Here is a tiny trained network, its code and every weight. The questions are about switching its units off for an input and a target symbol, where a switched-off unit gives its printed mean instead of its output.

import numpy as np


def w(rows, s, z=0):
    codes = np.array(rows[::2]) - 128.0
    scale = np.full(codes.shape[1], s)
    scale[-1] = z or s
    return codes * scale


def norm(h):
    return h / np.sqrt((h * h).mean(-1, keepdims=True) + 1e-5)


def f(y):
    return y / 2 * (1 + np.tanh(0.7978845608 * (y + 0.044715 * y**3)))


def softmax(a):
    e = np.exp(a - a.max(-1, keepdims=True))
    return e / e.sum(-1, keepdims=True)


def log_softmax(a):
    a = a - a.max(-1, keepdims=True)
    return a - np.log(np.exp(a).sum(-1, keepdims=True))


def net(x, mask):
    ids = ['αβδεζηθλμξπστφψω'.index(c) for c in x.split()]
    T = len(ids)
    res = E[ids] + P[:T]
    r = norm(res)
    for j in range(2):
        rows = slice(4 * j, 4 * j + 4)
        q, k, v = (r @ M[0][rows].T for M in (Q, K, V))
        z = softmax(np.where(np.tri(T) > 0, q @ k.T / 4**0.5, -1e9)) @ v
        o = O[0][rows]
        res = res + np.where(mask[j], z, o[:, -1]) @ o[:, :-1]
    y = f(norm(res) @ A[0][:, :-1].T + A[0][:, -1])
    res = res + np.where(mask[2:6], y, B[0][:, -1]) @ B[0][:, :-1]
    return log_softmax(norm(res)[-1] @ U[:, :-1].T + U[:, -1])


Q, K, V, O, A, B = {}, {}, {}, {}, {}, {}
E = w([
[128,184,166],'α',
[151,168,104],'β',
[211,214,116],'δ',
[151,175,134],'ε',
[250,97,42],'ζ',
[140,176,176],'η',
[122,149,198],'θ',
[92,81,80],'λ',
[128,172,157],'μ',
[131,95,151],'ξ',
[99,124,72],'π',
[83,171,92],'σ',
[52,143,165],'τ',
[137,88,159],'φ',
[140,174,142],'ψ',
[155,106,77],'ω',
],0.021)
P = w([
[215,5,88],'0',
[182,68,148],'1',
[174,99,162],'2',
[153,115,184],'3',
[157,146,206],'4',
[145,154,234],'5',
[159,189,253],'6',
[171,150,227],'7',
],0.0026)
Q[0] = w([
[193,18,122],'H1',
[220,6,111],'H1',
[61,184,145],'H1',
[183,85,112],'H1',
[153,3,193],'H2',
[54,160,133],'H2',
[195,113,77],'H2',
[124,109,171],'H2',
],0.016)
K[0] = w([
[180,96,74],'H1',
[238,5,74],'H1',
[51,228,139],'H1',
[188,46,122],'H1',
[192,41,203],'H2',
[53,129,196],'H2',
[164,114,27],'H2',
[154,131,172],'H2',
],0.014)
V[0] = w([
[98,170,72],'H1',
[164,172,90],'H1',
[108,130,161],'H1',
[219,101,165],'H1',
[132,116,100],'H2',
[134,102,3],'H2',
[159,73,153],'H2',
[111,158,121],'H2',
],0.013)
O[0] = w([
[199,129,82,155],'H1',
[156,73,59,185],'H1',
[91,128,127,169],'H1',
[60,76,137,118],'H1',
[107,120,145,87],'H2',
[3,76,178,1],'H2',
[157,149,194,35],'H2',
[123,121,90,183],'H2',
],0.012,0.0047)
A[0] = w([
[211,15,252,105],'N1',
[223,106,187,254],'N2',
[33,227,32,78],'N3',
[154,106,50,234],'N4',
],0.018,0.0044)
B[0] = w([
[190,191,20,153],'N1',
[3,119,158,246],'N2',
[152,225,215,207],'N3',
[183,91,177,248],'N4',
],0.017,0.011)
U = w([
[134,81,109,134],'α',
[81,184,100,76],'β',
[110,231,19,165],'δ',
[126,211,101,67],'ε',
[139,153,107,40],'ζ',
[156,117,143,141],'η',
[112,94,79,254],'θ',
[122,152,117,73],'λ',
[142,78,136,93],'μ',
[46,111,190,171],'ξ',
[167,71,131,101],'π',
[138,149,151,82],'σ',
[147,110,195,103],'τ',
[255,185,133,153],'φ',
[203,120,20,179],'ψ',
[135,101,132,62],'ω',
],0.015,0.0087)

Each question gives the input, a string of symbols that net reads in full, and the target symbol t.
The units are the heads (4 rows each of Q, K, V and O) and the neurons (one row each of A and B). Each row of codes is followed by its name. A weight is (code - 128) times the scale printed after its matrix; where a second scale follows, it is the last column's (O, A, B and U).
mask holds one flag per unit, heads first, then neurons. A switched-off unit (its flag False) gives its mean, the last column of its rows in O or B, instead of its output. The means were averaged over made-up inputs and are rounded, as every weight is.
A unit's drop is (log p(t) with every unit on - log p(t) with that unit switched off) / (log p(t) with every unit on - log p(t) with every unit switched off).
The circuit of an input: a set's keep is (log p(t) with only the set's units on - log p(t) with every unit switched off) / (log p(t) with every unit on - log p(t) with every unit switched off). Starting from all 6 units, units are removed one at a time, each time the one whose removal leaves the highest keep (on an exact tie, the one counted first), for as long as the keep stays at least 0.8.
circuit, biggest first: the units of the circuit, biggest drop first
top k neurons: the k neurons with the biggest drops, biggest first
which heads matter: for each layer, one digit per head in row order, 1 if its drop is at least 0.15 and else 0, layers parted by /
drop when u is switched off: that unit's drop, to one decimal
input μ π β μ η ζ, target ψ: circuit, biggest first => (N1, H2, N3)
input ω θ σ δ α ε η η, target ξ: top 3 neurons => (N2, N1, N3)
input μ μ π ε σ σ π, target φ: circuit, biggest first => (H1)
input ω σ λ, target θ: circuit, biggest first => (H2, N3, N2, N4)
input η σ ε η λ θ φ ζ, target ψ: circuit, biggest first => (N1, H2, H1)
input μ φ λ, target δ: top 2 neurons => (N1, N4)
input θ ω τ ε σ, target φ: which heads matter => 00
input π η η φ ξ, target δ: which heads matter => 00
input η η η η σ ξ, target δ: which heads matter => 01
input η π π π β, target ξ: which heads matter => 01
input σ σ σ μ, target φ: which heads matter => 11
input σ α σ μ λ, target φ: which heads matter => 00
input α η η η ζ δ, target ξ: which heads matter => 01
input σ ε π α π η η, target ξ: which heads matter => 00
input θ σ θ, target φ: circuit, biggest first => (H2)
input η μ α η η θ π σ, target φ: top 2 neurons => (N2, N4)
input δ π μ σ ε π ε φ, target δ: top 2 neurons => (N1, N2)
input σ π η ε, target ξ: top 2 neurons => (N1, N4)
input η π α ε, target ξ: drop when N1 is switched off => 0.1
input π ε η ζ σ π, target φ: circuit, biggest first => (N2)
input π μ φ π η σ σ θ, target φ: drop when H1 is switched off => 2.2
